5.73	7.04	-0.97	4.80
4.15	6.52	0.07	6.42
6.60	3.61	0.56	6.35
→ 0.07

0.65	-2.84	-4.85	0.91	-0.51
0.82	4.02	2.08	0.23	-6.58
→ 2.08

-0.42	-0.02	1.66	3.39	0.19
6.88	-0.03	-2.97	0.15	-5.83
7.06	-0.03	-2.54	2.32	-6.74
→ -2.97

-3.94	-3.60	0.62	-2.57	4.14	-1.93
-5.17	-5.23	0.42	-3.92	5.93	-2.41
→ 0.42

2.41	6.26	-0.26	2.19
3.21	4.86	1.35	0.17
→ 1.35

1.79	-4.88	-5.11	-0.84	-0.97	-3.99	-3.06
5.55	-3.55	6.70	-4.63	2.35	-6.95	2.64
-5.14	-6.98	1.03	0.82	0.41	0.76	-6.87
→ 6.70

-6.18	1.33	2.41	5.39	-1.96	-0.67
-2.84	1.46	0.64	7.29	0.39	5.73
3.23	5.82	3.60	1.39	-0.15	-1.00
→ 0.64

3.87	3.88	3.64	5.50	-2.37
0.76	6.18	6.22	0.11	-1.36
-2.38	0.16	-2.29	-1.13	3.99
→ 6.22

0.33	6.87	-1.35	-5.26
-1.58	4.83	-6.40	4.04
-0.42	-3.79	7.36	3.42
→ -6.40
---
Input:
-0.18	-1.74	-1.30	0.33	-0.10	-0.92	-3.36
-0.19	0.52	-0.57	0.59	-0.06	-0.91	-5.51
-0.12	-1.08	-0.87	-0.24	-0.81	-0.90	1.47
Output: -1.30

Input:
-4.99	-0.42	-2.32	-3.89	-0.32	-4.24
1.20	1.92	-7.48	3.35	1.16	1.83
2.48	-1.89	-5.80	2.90	0.40	0.77
Output: -2.32

Input:
-0.06	0.14	-5.41	0.19	0.44
0.22	-0.26	-0.51	-0.08	2.26
0.02	-0.07	0.99	-3.04	0.02
Output: -5.41

Input:
-5.55	2.47	-0.73	0.91	0.52	2.77
4.08	-4.65	0.90	-0.37	-4.29	4.60
1.41	2.45	0.68	-2.72	1.55	-3.15
Output: -0.73

Input:
1.68	4.57	2.05	3.85	0.74
6.74	0.54	4.03	-6.81	3.34
-2.04	3.07	-1.40	4.02	0.40
Output: 2.05

Input:
5.46	2.01	-0.01	-2.10	1.51
5.21	1.74	0.03	-1.53	1.42
6.43	2.29	-0.06	1.06	1.16
Output: -0.01

Input:
-0.03	1.19	-1.60	-4.01	-0.02	4.07	-0.83
0.11	-5.18	-1.82	1.49	-0.04	-7.25	1.37
0.09	3.82	-2.66	-0.50	0.07	-4.92	1.43
Output: -1.60

Input:
0.27	-1.08	0.87	0.16	0.29
0.99	-5.96	4.43	-0.47	0.30
0.49	0.77	-0.61	0.82	0.22
Output: 0.87

Input:
-0.15	-2.94	5.72	0.05
0.74	1.65	6.68	0.82
0.13	2.96	-6.60	-0.09
Output: 5.72
---
[[ 0.61  1.91 -0.87  4.59  0.77 -1.53]
 [-2.30  1.87  2.36  3.56  2.60 -0.08]
 [-7.03  6.02  2.48  5.00  3.76  5.61]] → 0.61, 5.61

[ 3.06 -3.52 -2.20 -6.37] → 3.06, -6.37

[ 3.71  3.87  6.48 -2.60] → 3.71, -2.60

[[-4.73 -0.91 -0.03  1.79 -2.07  0.33  1.75]
 [-1.33  1.38  3.82 -0.74 -5.44  2.13  3.28]] → -4.73, 3.28

[-6.77  5.35  7.40 -4.72] → -6.77, -4.72

[[-6.29 -0.34 -3.85 -1.42]
 [-6.09  2.99  2.37  2.21]
 [-1.78  5.03  3.71 -3.81]] → -6.29, -3.81
---
Q:
-1.94	0.16	-0.22	0.06	1.86
-7.41	0.48	-4.67	-2.64	1.31
A: 0.06

Q:
1.08	-3.22	-4.50	-0.18	-2.72	2.98	-1.42
1.30	-7.08	-1.76	2.18	-1.78	1.51	-3.66
-5.03	-2.70	-3.00	-3.24	2.48	-4.53	0.75
A: 1.51

Q:
-0.05	4.38	1.13	0.01
6.32	5.90	0.58	0.04
A: 1.13

Q:
-0.63	-0.38	-2.59	-1.49	0.90	-0.16
-1.29	2.11	-1.22	-1.62	-6.08	2.34
-0.75	1.90	-0.29	-1.88	-5.89	3.21
A: -6.08

Q:
-6.81	-3.39	5.31	-1.03
5.33	-1.18	-2.56	1.75
A: 5.31

Q:
-5.06	-5.62	0.39	0.33
-3.95	-6.67	2.89	-3.24
A: 0.39

Q:
1.44	-2.35	0.00	1.59	5.84
2.86	-2.37	-6.30	-0.56	5.53
A: 1.59

Q:
1.87	0.58	2.12	-2.00	0.75	1.45
-0.72	0.20	1.12	-0.40	0.63	1.47
-0.48	5.94	-5.14	-1.24	3.02	-3.45
A: 0.63
---
[[-0.079 -0.153 -0.094  0.005]
 [ 0.010  0.063  0.106  0.111]
 [ 0.146  0.126  0.114  0.024]] ==> 0.106

[[-0.166  0.145  0.040  0.045  0.079 -0.066  0.002]
 [-0.240  0.189  0.053  0.065  0.116 -0.069 -0.024]
 [-0.082 -0.107 -0.039 -0.006  0.018  0.122 -0.199]] ==> 0.053

[[-0.83 -0.32 -0.44 -0.26]
 [-0.89 -0.55 -2.05 -0.25]
 [-1.56  2.18 -2.17 -0.25]] ==> -2.05

[[ 0.48 -1.57 -0.48  1.55]
 [ 1.31 -0.56 -1.26  1.34]
 [-0.52  0.58 -0.49 -0.74]] ==> -1.26

[[-1.395 -0.209  0.011 -2.057]
 [-1.793 -0.180  0.809  1.665]
 [-0.640 -0.639 -0.190 -0.498]] ==> 0.809

[[-0.37  0.96  0.41 -1.32]
 [-1.03  0.07  1.94 -2.01]
 [-0.70  1.63 -0.25 -0.27]] ==> 1.94
---
array([[7888, 5164, 1407, 7616],
       [7828, 8659, 2893, 3537],
       [7264, 7256, 3321, 5995]]) --> 7888, 5995

array([701, 556, 615,  57, 773]) --> 701, 773

array([[2, 6, 7, 5, 3],
       [4, 4, 4, 8, 5],
       [1, 6, 3, 4, 6]]) --> 2, 6

array([992, 401,  90, 425,  43, 981, 405]) --> 992, 405

array([64, 74, 54, 29, 12, 36]) --> 64, 36

array([[-32,   5, -25,  -4,  10,  32, -31],
       [-49, -44, -33, -34,  -8, -27,   8]]) --> -32, 8

array([5, 2, 3, 4, 5, 6, 7]) --> 5, 7

array([-746, -713, -528,  140,  332,  859]) --> -746, 859

array([107,  83, 103, 239,  60,  88,  70]) --> 107, 70
---
0.03	7.04	-1.99	-1.51 => 7.04

0.84	-1.38	7.22	4.84	-1.60
-1.31	0.88	-7.45	1.60	-6.87
=> -1.38

0.00	0.19	0.13	2.90	5.78	5.92	5.70
0.03	5.94	5.76	5.58	5.66	5.75	5.66
0.02	0.19	-0.09	0.03	0.05	5.68	5.66
=> 0.19

-0.53	-0.54	-0.32	-0.53	-0.71	-0.35	0.10
-4.56	-5.23	-5.16	-5.25	-5.15	2.97	-4.31
5.00	5.18	5.38	5.36	4.54	-1.73	5.13
=> -0.54

2.29	-0.02	-0.70	-4.55
2.23	0.67	0.10	-5.15
-1.97	0.29	-0.68	6.01
=> -0.02

2.58	-0.53	6.85	-2.94 => -0.53
---
[[ 0.95  0.48 -0.22 -0.42  1.06  2.48]
 [ 0.30 -1.86 -0.41  5.86  2.98 -0.41]
 [-1.46 -0.52  1.83 -0.75 -1.26  1.43]] -> 0.95

[[ 0.18 -1.08  1.13  5.17 -0.69 -0.86]
 [ 2.47  0.62  1.87  0.05 -4.01 -2.05]
 [-3.64  1.69 -0.09 -4.96 -5.41  1.13]] -> 0.18

[[-6.15  6.11 -5.82  3.24]
 [-2.46  6.51 -6.28  4.58]
 [ 1.08 -1.26  1.40 -5.10]] -> -6.15

[[ 0.80 -0.09  3.36  3.18 -0.40 -0.56  2.53]
 [ 1.51  0.70  5.94  6.07 -0.66 -0.68  5.03]
 [ 1.58  0.83  6.05  5.72 -0.40 -0.59  5.22]] -> 0.80

[[-5.24 -5.08 -5.41 -5.46 -5.36  6.83  6.32]
 [-1.14 -1.33 -1.04 -1.10 -1.39 -0.89 -0.64]
 [ 0.08 -0.35  0.55  0.82 -0.12 -1.60 -1.09]] -> -5.24

[[ 6.16  1.64 -3.45  1.78  5.18]
 [ 5.69  0.79 -2.59  1.93  4.68]
 [-3.21  0.69  1.44 -1.91 -3.87]] -> 6.16
